Here is a tiny trained network, its code and every weight. The questions are about switching its units off for an input and a target symbol, where a switched-off unit gives its printed mean instead of its output.

import numpy as np


def w(rows, s, z=0):
    codes = np.array(rows[::2]) - 128.0
    scale = np.full(codes.shape[1], s)
    scale[-1] = z or s
    return codes * scale


def f(y):
    return y / 2 * (1 + np.tanh(0.7978845608 * (y + 0.044715 * y**3)))


def softmax(a):
    e = np.exp(a - a.max(-1, keepdims=True))
    return e / e.sum(-1, keepdims=True)


def log_softmax(a):
    a = a - a.max(-1, keepdims=True)
    return a - np.log(np.exp(a).sum(-1, keepdims=True))


def net(x, mask):
    ids = ['ΓΔΘΛΠαβημξτφψω'.index(c) for c in x.split()]
    T = len(ids)
    res = E[ids] + P[:T]
    u = 0
    for l in range(2):
        r = res
        for j in range(3):
            rows = slice(3 * j, 3 * j + 3)
            q, k, v = (r @ M[l][rows].T for M in (Q, K, V))
            z = softmax(np.where(np.tri(T) > 0, q @ k.T / 3**0.5, -1e9)) @ v
            o = O[l][rows]
            res = res + np.where(mask[u + j], z, o[:, -1]) @ o[:, :-1]
        u += 3
        y = f(res @ A[l][:, :-1].T + A[l][:, -1])
        res = res + np.where(mask[u : u + 12], y, B[l][:, -1]) @ B[l][:, :-1]
        u += 12
    return log_softmax(res[-1] @ U[:, :-1].T + U[:, -1])


Q, K, V, O, A, B = {}, {}, {}, {}, {}, {}
E = w([
[98,99,102,146,159,162,104,121],'Γ',
[118,60,188,88,134,127,188,103],'Δ',
[141,107,153,115,126,73,65,135],'Θ',
[129,52,149,137,151,124,72,115],'Λ',
[121,97,142,90,115,105,173,123],'Π',
[75,121,181,91,117,163,118,82],'α',
[136,42,79,140,174,126,123,123],'β',
[115,120,192,144,179,108,137,175],'η',
[90,102,179,134,139,142,50,109],'μ',
[112,179,109,155,136,87,57,147],'ξ',
[110,172,111,150,201,107,168,198],'τ',
[92,127,38,140,182,174,160,122],'φ',
[133,140,51,64,138,97,209,131],'ψ',
[88,248,66,83,114,109,98,119],'ω',
],0.012)
P = w([
[254,133,164,119,118,235,117,182],'0',
[181,128,137,98,155,184,79,180],'1',
[124,115,130,87,164,149,91,170],'2',
[89,111,118,95,179,119,102,144],'3',
[61,111,105,106,184,89,120,121],'4',
[42,107,96,123,199,64,136,97],'5',
[27,100,91,138,218,43,148,77],'6',
[14,95,88,132,230,25,153,48],'7',
],0.007)
Q[0] = w([
[80,125,83,133,176,92,126,92],'L0H0',
[197,155,124,217,50,170,152,127],'L0H0',
[144,168,88,95,114,166,109,189],'L0H0',
[79,157,105,119,212,81,116,113],'L0H1',
[61,100,121,79,219,122,137,126],'L0H1',
[173,147,104,172,88,170,169,155],'L0H1',
[73,126,91,103,212,57,71,140],'L0H2',
[187,169,149,143,10,191,143,124],'L0H2',
[152,107,141,224,134,168,98,184],'L0H2',
],0.011)
K[0] = w([
[32,134,154,123,141,66,144,91],'L0H0',
[255,86,173,108,98,224,140,150],'L0H0',
[154,158,149,50,82,164,86,175],'L0H0',
[70,85,126,115,141,66,149,78],'L0H1',
[97,126,101,118,132,22,130,87],'L0H1',
[180,128,160,100,65,187,97,154],'L0H1',
[31,100,134,111,159,66,160,80],'L0H2',
[235,123,129,142,108,210,134,173],'L0H2',
[172,211,112,41,46,172,155,104],'L0H2',
],0.0092)
V[0] = w([
[127,236,26,99,127,68,108,128],'L0H0',
[109,239,71,102,121,92,93,110],'L0H0',
[123,43,61,179,212,84,154,176],'L0H0',
[132,228,61,92,112,65,178,136],'L0H1',
[147,156,162,102,76,105,17,88],'L0H1',
[117,135,164,208,159,148,2,128],'L0H1',
[138,161,78,61,82,124,210,111],'L0H2',
[175,134,61,198,180,92,73,213],'L0H2',
[92,168,161,54,109,76,104,82],'L0H2',
],0.0064)
O[0] = w([
[138,68,180,239,118,214,164,184,132],'L0H0',
[153,85,174,254,146,213,179,139,138],'L0H0',
[3,107,149,109,17,104,118,178,253],'L0H0',
[140,24,153,146,157,197,83,201,51],'L0H1',
[209,101,121,215,191,85,153,59,86],'L0H1',
[155,147,140,190,83,122,214,15,180],'L0H1',
[143,86,152,89,184,156,25,191,5],'L0H2',
[104,72,163,160,6,155,205,142,146],'L0H2',
[119,83,93,201,217,86,109,93,171],'L0H2',
],0.0055,0.0022)
A[0] = w([
[122,121,51,102,210,123,171,96,231],'L0N0',
[173,73,123,125,86,32,130,150,185],'L0N1',
[62,200,46,122,107,197,187,120,193],'L0N2',
[123,1,180,98,166,149,198,104,243],'L0N3',
[79,199,119,137,140,65,164,110,253],'L0N4',
[99,132,36,119,149,29,121,130,168],'L0N5',
[58,110,233,126,78,155,74,101,240],'L0N6',
[142,211,173,134,193,61,179,215,205],'L0N7',
[95,148,96,99,169,103,3,165,218],'L0N8',
[63,107,200,122,138,182,39,156,196],'L0N9',
[92,131,129,124,63,70,127,86,193],'L0N10',
[98,48,117,194,198,133,110,131,147],'L0N11',
],0.0077,0.005)
B[0] = w([
[94,140,32,158,169,96,112,80,225],'L0N0',
[179,55,159,101,110,56,181,128,156],'L0N1',
[72,165,52,116,124,202,230,118,185],'L0N2',
[156,52,97,254,152,131,104,145,229],'L0N3',
[84,163,129,167,114,84,178,103,254],'L0N4',
[72,124,109,79,133,51,152,89,208],'L0N5',
[104,121,127,190,46,152,106,179,223],'L0N6',
[142,202,187,137,221,71,195,183,179],'L0N7',
[120,196,58,120,77,63,59,155,213],'L0N8',
[142,145,98,148,69,162,59,213,195],'L0N9',
[96,105,174,132,63,107,133,92,198],'L0N10',
[121,111,119,129,211,136,37,130,196],'L0N11',
],0.0076,0.0072)
Q[1] = w([
[117,147,109,174,93,127,164,136],'L1H0',
[133,83,129,98,162,128,141,79],'L1H0',
[73,137,63,190,111,76,125,95],'L1H0',
[79,149,68,191,145,144,151,197],'L1H1',
[68,187,84,177,115,2,132,101],'L1H1',
[109,120,82,98,127,139,91,85],'L1H1',
[153,95,153,80,101,159,135,94],'L1H2',
[160,168,180,83,176,127,102,126],'L1H2',
[146,53,133,173,140,125,150,136],'L1H2',
],0.0073)
K[1] = w([
[26,123,87,158,165,132,176,141],'L1H0',
[186,169,197,151,122,109,131,73],'L1H0',
[17,101,115,218,161,90,143,164],'L1H0',
[32,52,121,253,121,6,108,153],'L1H1',
[65,193,187,241,105,98,55,102],'L1H1',
[142,213,198,139,150,84,158,192],'L1H1',
[199,202,152,73,124,197,165,150],'L1H2',
[210,118,117,27,119,186,121,77],'L1H2',
[101,163,120,247,124,171,96,116],'L1H2',
],0.0047)
V[1] = w([
[105,16,58,94,136,118,143,70],'L1H0',
[74,174,2,105,109,242,101,81],'L1H0',
[94,228,157,134,224,135,201,237],'L1H0',
[90,222,90,136,155,193,122,101],'L1H1',
[112,116,149,88,192,156,252,206],'L1H1',
[41,70,62,171,102,184,59,38],'L1H1',
[87,106,207,163,206,78,82,166],'L1H2',
[104,21,33,99,185,163,145,106],'L1H2',
[117,101,106,111,184,55,166,101],'L1H2',
],0.0057)
O[1] = w([
[166,178,213,126,101,96,114,193,177],'L1H0',
[151,32,247,87,178,35,177,186,217],'L1H0',
[79,12,91,40,116,215,72,80,201],'L1H0',
[112,25,174,93,210,166,181,155,148],'L1H1',
[38,126,191,115,133,147,15,108,9],'L1H1',
[196,139,114,23,166,169,204,153,254],'L1H1',
[145,130,107,64,94,226,143,47,178],'L1H2',
[129,213,254,122,111,129,106,159,143],'L1H2',
[184,141,137,164,68,195,117,152,206],'L1H2',
],0.0056,0.0063)
A[1] = w([
[100,130,154,33,51,112,133,164,128],'L1N0',
[135,137,141,188,2,104,85,97,146],'L1N1',
[209,206,86,114,148,93,246,61,102],'L1N2',
[70,230,125,20,97,51,140,90,38],'L1N3',
[89,95,207,165,45,167,214,85,240],'L1N4',
[161,59,79,199,228,92,132,103,135],'L1N5',
[167,41,152,121,178,157,81,231,74],'L1N6',
[131,60,132,70,83,54,103,65,177],'L1N7',
[214,101,156,174,195,188,110,112,2],'L1N8',
[126,122,72,200,139,123,197,91,119],'L1N9',
[50,187,106,122,174,78,173,44,123],'L1N10',
[128,174,60,174,159,128,91,97,152],'L1N11',
],0.0066,0.0054)
B[1] = w([
[110,205,160,97,119,118,152,161,173],'L1N0',
[65,108,145,178,119,193,96,202,197],'L1N1',
[227,36,93,21,69,151,108,124,253],'L1N2',
[172,152,195,1,132,226,65,148,209],'L1N3',
[180,114,173,179,132,206,204,93,236],'L1N4',
[117,165,169,162,195,132,73,103,215],'L1N5',
[146,140,188,135,70,79,22,65,194],'L1N6',
[26,122,141,73,196,177,143,111,202],'L1N7',
[51,183,171,67,43,160,187,41,141],'L1N8',
[190,109,84,175,146,108,98,106,231],'L1N9',
[114,158,156,143,118,96,132,3,253],'L1N10',
[148,201,127,155,148,90,102,155,184],'L1N11',
],0.0068,0.0071)
U = w([
[86,63,197,116,176,75,203,147,163],'Γ',
[125,241,77,80,108,136,112,164,141],'Δ',
[160,150,73,253,119,40,173,122,187],'Θ',
[170,122,91,86,53,135,172,90,128],'Λ',
[123,111,40,126,130,73,86,227,253],'Π',
[129,155,132,82,249,48,100,89,72],'α',
[140,214,165,129,81,189,193,199,115],'β',
[49,100,49,120,122,189,160,92,117],'η',
[181,88,101,77,177,116,153,85,102],'μ',
[209,102,158,180,220,217,86,162,192],'ξ',
[140,30,114,80,28,223,111,144,23],'τ',
[139,135,229,103,79,83,140,172,103],'φ',
[170,109,99,154,35,98,52,176,57],'ψ',
[74,191,193,152,98,114,89,46,69],'ω',
],0.0066,0.0044)

Each question gives the input, a string of symbols that net reads in full, and the target symbol t.
The units are the heads (3 rows each of Q, K, V and O) and the neurons (one row each of A and B). Each row of codes is followed by its name. A weight is (code - 128) times the scale printed after its matrix; where a second scale follows, it is the last column's (O, A, B and U).
mask holds one flag per unit, layer by layer, with each layer's heads first. A switched-off unit (its flag False) gives its mean, the last column of its rows in O or B, instead of its output. The means were averaged over made-up inputs and are rounded, as every weight is.
A unit's drop is (log p(t) with every unit on - log p(t) with that unit switched off) / (log p(t) with every unit on - log p(t) with every unit switched off).
most important unit: the unit with the biggest drop
k most important neurons: the k neurons with the biggest drops, biggest first
top k neurons in layer l: the k neurons of layer l with the biggest drops, biggest first
input Π Γ ξ Θ α φ, target Γ: top 2 neurons in layer 0	L0N2, L0N0
input α ω α φ ψ, target Π: top 3 neurons in layer 1	L1N4, L1N10, L1N3
input Λ τ Δ ξ Λ, target Θ: 4 most important neurons	L0N3, L1N3, L1N2, L0N6
input Γ φ Λ ξ τ, target ξ: most important unit	L0H0
input φ μ ξ ω ω, target ω: top 3 neurons in layer 0	L0N11, L0N8, L0N4
input η τ μ ξ Λ ω Θ, target ξ: top 2 neurons in layer 1	L1N10, L1N5
input η φ φ ψ φ, target Π: top 3 neurons in layer 1	L1N4, L1N10, L1N3
input β Δ η τ ξ ξ, target η: 2 most important neurons	L0N7, L0N0
input Θ φ Δ μ τ Θ α, target η: 3 most important neurons	L0N7, L0N2, L0N4
input ω Θ α Π ω η ξ β, target ξ: top 3 neurons in layer 0	L0N3, L0N11, L0N8
input Γ Θ τ ψ β, target ψ: 2 most important neurons	L1N6, L0N4
input ψ μ η, target μ: top 3 neurons in layer 0	L0N7, L0N8, L0N6
input Π μ ω ω Δ η ψ α, target ψ: top 2 neurons in layer 1	L1N6, L1N7
input Π Π ξ η α τ τ φ, target τ: top 3 neurons in layer 0	L0N7, L0N4, L0N9
input μ Θ η α Θ, target α: most important neuron	L0N6
input ξ α ξ, target Θ: top 2 neurons in layer 1	L1N3, L1N7
input Π β ω ψ Θ τ η, target η: 2 most important neurons	L0N7, L1N2
input η Γ Π ξ β, target Θ: top 2 neurons in layer 1	L1N3, L1N2
input α Θ Γ η, target ω: 2 most important neurons	L0N4, L0N7
input Θ Δ Θ, target Δ: 2 most important neurons	L0N3, L1N3
input Γ Γ β Λ φ Λ μ, target Γ: 3 most important neurons	L0N2, L0N0, L1N7
input μ μ ψ, target μ: most important unit	L1N2
input Λ ψ τ, target Π: top 2 neurons in layer 1	L1N4, L1N10
input β α η μ ω μ, target ξ: top 2 neurons in layer 1	L1N10, L1N5
input α Λ ω Θ Λ, target Θ: top 2 neurons in layer 1	L1N3, L1N7
input ψ ω α η, target α: 2 most important neurons	L0N7, L1N4
input τ η α Δ, target α: most important neuron	L0N6
input ψ η Θ α α φ, target Γ: top 2 neurons in layer 0	L0N2, L0N4
input α τ ξ φ Π, target φ: 3 most important neurons	L0N2, L1N6, L0N3
